Below is a small trained network, with its code and all its weights. Each question gives an input and a class and asks what happens when units are switched off, that is, made to give their printed mean instead of their output.

import numpy as np


def w(rows, s, z=0):
    codes = np.array(rows[::2]) - 128.0
    scale = np.full(codes.shape[1], s)
    scale[-1] = z or s
    return codes * scale


def norm(h):
    return h / np.sqrt((h * h).mean(-1, keepdims=True) + 1e-5)


def f(y):
    return np.maximum(y, 0)


def log_softmax(a):
    a = a - a.max(-1, keepdims=True)
    return a - np.log(np.exp(a).sum(-1, keepdims=True))


def net(x, mask):
    res = np.array(x, float).reshape(1, 5) / 4 @ E
    u = 0
    for l in range(4):
        y = f(norm(res) @ A[l][:, :-1].T + A[l][:, -1])
        res = res + np.where(mask[u : u + 4], y, B[l][:, -1]) @ B[l][:, :-1]
        u += 4
    return log_softmax(norm(res)[-1] @ U[:, :-1].T + U[:, -1])


A, B = {}, {}
E = w([
[117,73,241,240,140],'x0',
[255,116,182,109,81],'x1',
[26,112,175,26,151],'x2',
[127,129,129,132,131],'x3',
[126,128,129,130,124],'x4',
],0.0066)
A[0] = w([
[124,139,2,115,137,4],'0.n1',
[149,151,128,71,152,37],'0.n2',
[124,168,144,24,141,55],'0.n3',
[118,170,143,131,126,42],'0.n4',
],0.0085,0.0032)
B[0] = w([
[116,239,212,93,160,246],'0.n1',
[129,75,194,167,12,175],'0.n2',
[89,62,36,172,2,254],'0.n3',
[141,98,242,26,96,128],'0.n4',
],0.0077,0.003)
A[1] = w([
[131,151,157,103,140,5],'1.n1',
[134,86,117,218,175,178],'1.n2',
[44,68,151,133,254,46],'1.n3',
[114,212,55,226,125,57],'1.n4',
],0.0085,0.0031)
B[1] = w([
[104,123,70,89,113,129],'1.n1',
[7,125,113,193,86,253],'1.n2',
[124,2,112,84,69,248],'1.n3',
[92,155,153,74,249,220],'1.n4',
],0.0087,0.0036)
A[2] = w([
[61,114,190,199,80,151],'2.n1',
[118,45,205,136,104,167],'2.n2',
[109,110,168,111,149,165],'2.n3',
[254,220,86,121,99,2],'2.n4',
],0.0098,0.001)
B[2] = w([
[123,142,107,167,218,254],'2.n1',
[219,226,185,18,118,246],'2.n2',
[136,175,168,34,180,164],'2.n3',
[131,2,11,178,212,201],'2.n4',
],0.0059,0.0069)
A[3] = w([
[71,183,50,101,131,246],'3.n1',
[68,77,86,102,114,161],'3.n2',
[197,255,94,181,175,158],'3.n3',
[83,123,136,168,204,4],'3.n4',
],0.0089,0.0019)
B[3] = w([
[254,213,187,174,177,253],'3.n1',
[74,180,83,161,110,234],'3.n2',
[146,42,221,117,26,232],'3.n3',
[193,83,61,93,179,188],'3.n4',
],0.0082,0.0051)
U = w([
[203,194,208,74,193,251],'0',
[89,235,97,97,123,109],'1',
[91,110,128,202,226,88],'2',
[54,57,160,80,127,138],'3',
[180,74,32,155,136,135],'4',
[159,123,92,84,7,61],'5',
[179,68,201,198,71,23],'6',
],0.019,0.0026)

Each question gives the input, the list of numbers given to net, and the class t.
The units are the neurons (one row each of A and B). Each row of codes is followed by its name. A weight is (code - 128) times the scale printed after its matrix; where a second scale follows, it is the last column's (A, B and U).
mask holds one flag per neuron, layer by layer. A switched-off neuron (its flag False) gives its mean, the last column of its row in B, instead of its output. The means were averaged over made-up inputs and are rounded, as every weight is.
A unit's drop is (log p(t) with every unit on - log p(t) with that unit switched off) / (log p(t) with every unit on - log p(t) with every unit switched off).
The circuit of an input: a set's keep is (log p(t) with only the set's units on - log p(t) with every unit switched off) / (log p(t) with every unit on - log p(t) with every unit switched off). Starting from the 12 units with the biggest drops (on a tie, the unit counted first), units are removed one at a time, each time the one whose removal leaves the highest keep (on an exact tie, the one counted first), for as long as the keep stays at least 0.8.
units of the circuit, in order: the units of the circuit, biggest drop first
k most important neurons: the k neurons with the biggest drops, biggest first
top k neurons in layer l: the k neurons of layer l with the biggest drops, biggest first
drop when u is switched off: that unit's drop, to one decimal
input [-7,-8,-1,-8,4], class 0: most important neuron : 3.n1
input [0,-7,5,-2,2], class 1: 4 most important neurons : 3.n2; 3.n3; 3.n1; 2.n4
input [-7,-8,0,-2,8], class 0: top 2 neurons in layer 1 : 1.n2; 1.n3
input [-4,6,0,-2,7], class 4: 2 most important neurons : 2.n4; 1.n3
input [0,7,-2,5,-3], class 4: units of the circuit, in order : 2.n4; 1.n3
input [2,0,0,4,2], class 2: top 2 neurons in layer 2 : 2.n1; 2.n4
input [-1,1,5,-4,1], class 5: 2 most important neurons : 0.n3; 1.n4
input [-8,3,5,0,-7], class 5: 4 most important neurons : 0.n3; 0.n2; 2.n1; 1.n4
input [0,5,3,-8,6], class 5: 4 most important neurons : 0.n3; 3.n1; 1.n4; 0.n1
input [7,-1,-8,-8,-4], class 2: 2 most important neurons : 1.n2; 1.n4
input [-3,3,0,2,-5], class 4: 2 most important neurons : 1.n3; 2.n4
input [-5,-8,-1,1,-6], class 0: 3 most important neurons : 3.n1; 0.n1; 1.n2
input [-8,2,-1,1,-5], class 4: 3 most important neurons : 2.n4; 1.n2; 2.n2
input [8,2,5,3,0], class 0: units of the circuit, in order : 2.n2
input [-3,6,1,0,-2], class 5: 3 most important neurons : 0.n2; 0.n3; 2.n1
input [-5,8,2,-2,7], class 5: 3 most important neurons : 0.n2; 0.n3; 2.n1
input [7,-8,1,-5,-7], class 3: 3 most important neurons : 1.n3; 3.n1; 0.n3
input [6,-3,-8,4,-4], class 2: top 2 neurons in layer 1 : 1.n2; 1.n4
input [-1,-7,6,-2,-4], class 1: units of the circuit, in order : 3.n2; 3.n1
input [0,-2,-5,0,-1], class 0: units of the circuit, in order : 1.n4
input [4,0,-8,-7,5], class 2: units of the circuit, in order : 1.n2; 1.n4
input [0,-5,6,-5,0], class 1: units of the circuit, in order : 3.n2; 3.n1
input [-2,0,1,-3,6], class 1: top 2 neurons in layer 0 : 0.n3; 0.n1
input [-3,-1,8,3,-6], class 1: top 3 neurons in layer 3 : 3.n3; 3.n1; 3.n2
input [-4,7,-5,-3,6], class 4: drop when 2.n4 is switched off : 1.4
input [-7,7,-4,0,8], class 4: drop when 2.n4 is switched off : 1.6
